Below is a small trained network, with its code and all its weights. Each question gives an input and a class and asks what happens when units are switched off, that is, made to give their printed mean instead of their output.

import numpy as np


def w(rows, s, z=0):
    codes = np.array(rows[::2]) - 128.0
    scale = np.full(codes.shape[1], s)
    scale[-1] = z or s
    return codes * scale


def f(y):
    return y / 2 * (1 + np.tanh(0.7978845608 * (y + 0.044715 * y**3)))


def log_softmax(a):
    a = a - a.max(-1, keepdims=True)
    return a - np.log(np.exp(a).sum(-1, keepdims=True))


def net(x, mask):
    res = np.array(x, float).reshape(1, 7) / 4 @ E
    y = f(res @ A[0][:, :-1].T + A[0][:, -1])
    res = res + np.where(mask, y, B[0][:, -1]) @ B[0][:, :-1]
    return log_softmax(res[-1] @ U[:, :-1].T + U[:, -1])


A, B = {}, {}
E = w([
[220,194,97,190,171,183,166,100],'x0',
[156,46,114,118,156,159,31,2],'x1',
[127,107,155,75,181,225,120,225],'x2',
[208,70,155,178,88,113,87,231],'x3',
[125,125,126,131,128,127,131,132],'x4',
[130,129,130,127,125,128,129,128],'x5',
[198,62,104,67,106,114,223,113],'x6',
],0.0072)
A[0] = w([
[197,89,169,199,71,135,112,188,2],'n1',
[60,190,87,76,163,175,181,67,82],'n2',
[61,166,90,72,175,121,156,94,70],'n3',
[124,195,152,167,132,115,233,179,106],'n4',
[85,184,160,186,163,105,51,145,46],'n5',
[177,84,94,81,121,115,195,121,33],'n6',
[183,74,122,85,112,93,208,125,112],'n7',
[109,130,92,206,50,82,160,64,39],'n8',
[48,173,151,254,140,160,61,140,80],'n9',
[154,181,117,144,73,25,116,79,89],'n10',
[85,177,174,91,61,79,157,183,110],'n11',
[215,201,65,228,216,186,191,119,61],'n12',
[126,134,158,37,196,235,121,177,38],'n13',
[81,161,47,151,116,115,183,198,37],'n14',
],0.0075,0.006)
B[0] = w([
[160,131,98,153,98,58,82,168,177],'n1',
[216,146,114,178,85,76,64,195,227],'n2',
[186,108,109,170,71,64,79,203,183],'n3',
[165,86,156,132,116,155,78,17,233],'n4',
[134,170,50,90,69,153,171,143,179],'n5',
[105,177,32,106,24,178,151,148,155],'n6',
[112,208,91,92,113,173,143,146,203],'n7',
[91,82,168,204,112,170,173,171,182],'n8',
[135,179,69,71,78,171,166,106,229],'n9',
[75,115,155,214,165,177,183,168,203],'n10',
[139,75,147,103,147,115,109,40,215],'n11',
[39,55,91,52,207,56,123,154,255],'n12',
[99,55,162,255,122,174,202,160,204],'n13',
[148,56,91,153,118,163,90,78,162],'n14',
],0.0097,0.0052)
U = w([
[77,110,162,247,133,193,189,172,71],'0',
[210,139,108,176,96,57,71,199,72],'1',
[116,191,68,80,79,206,168,129,79],'2',
[126,141,155,125,149,128,132,112,250],'3',
[19,80,121,68,160,65,112,142,106],'4',
[178,85,137,141,138,186,70,21,77],'5',
[135,157,161,133,140,129,131,128,230],'6',
],0.013,0.014)

Each question gives the input, the list of numbers given to net, and the class t.
The units are the neurons (one row each of A and B). Each row of codes is followed by its name. A weight is (code - 128) times the scale printed after its matrix; where a second scale follows, it is the last column's (A, B and U).
mask holds one flag per neuron, in row order. A switched-off neuron (its flag False) gives its mean, the last column of its row in B, instead of its output. The means were averaged over made-up inputs and are rounded, as every weight is.
A unit's drop is (log p(t) with every unit on - log p(t) with that unit switched off) / (log p(t) with every unit on - log p(t) with every unit switched off).
The circuit of an input: a set's keep is (log p(t) with only the set's units on - log p(t) with every unit switched off) / (log p(t) with every unit on - log p(t) with every unit switched off). Starting from the 12 units with the biggest drops (on a tie, the unit counted first), units are removed one at a time, each time the one whose removal leaves the highest keep (on an exact tie, the one counted first), for as long as the keep stays at least 0.8.
circuit, biggest first: the units of the circuit, biggest drop first
unit that matters most: the unit with the biggest drop
k most important neurons: the k neurons with the biggest drops, biggest first
drop when u is switched off: that unit's drop, to one decimal
input [-2,-2,-8,2,1,7,8], class 0: unit that matters most -> n10
input [-6,8,-8,3,8,2,6], class 0: 2 most important neurons -> [n10; n8]
input [-4,-2,6,-1,1,-5,-7], class 2: 3 most important neurons -> [n9; n5; n10]
input [-6,-5,-4,0,-7,-8,-8], class 2: 2 most important neurons -> [n9; n5]
input [-5,6,5,-5,2,2,8], class 2: circuit, biggest first -> [n6; n7]
input [4,-4,4,5,-6,6,0], class 3: 4 most important neurons -> [n2; n3; n4; n12]
input [4,4,-2,-2,-6,1,-6], class 2: circuit, biggest first -> [n9; n5]
input [-1,4,-7,-1,0,4,-7], class 0: 2 most important neurons -> [n10; n8]
input [8,6,-8,-4,8,-2,3], class 0: circuit, biggest first -> [n8; n10]
input [-3,-5,0,1,8,7,8], class 2: 2 most important neurons -> [n7; n6]
input [-7,-8,-7,5,4,-4,-2], class 5: 2 most important neurons -> [n11; n4]
input [-5,2,2,-2,4,4,7], class 2: circuit, biggest first -> [n7; n6]
input [-6,-6,-6,-7,3,-5,-2], class 1: circuit, biggest first -> [n3; n2]
input [-3,-7,-5,5,-6,5,-2], class 5: most important neuron -> [n11]
input [0,8,7,3,-1,-5,-8], class 2: circuit, biggest first -> [n9; n5]
input [-8,8,5,-1,-8,-8,7], class 3: circuit, biggest first -> [n12; n4]
input [5,-2,7,-4,6,-4,-3], class 0: 2 most important neurons -> [n13; n11]
input [2,1,-7,-8,2,-3,7], class 1: 3 most important neurons -> [n2; n3; n13]
input [-4,7,-7,7,1,4,-3], class 0: circuit, biggest first -> [n10; n8]
input [8,8,-8,-4,8,-4,-4], class 0: 2 most important neurons -> [n8; n10]
input [8,-8,6,7,0,-4,-2], class 4: drop when n12 is switched off -> 1.1
input [3,-5,5,5,4,6,-3], class 3: drop when n4 is switched off -> 0.3
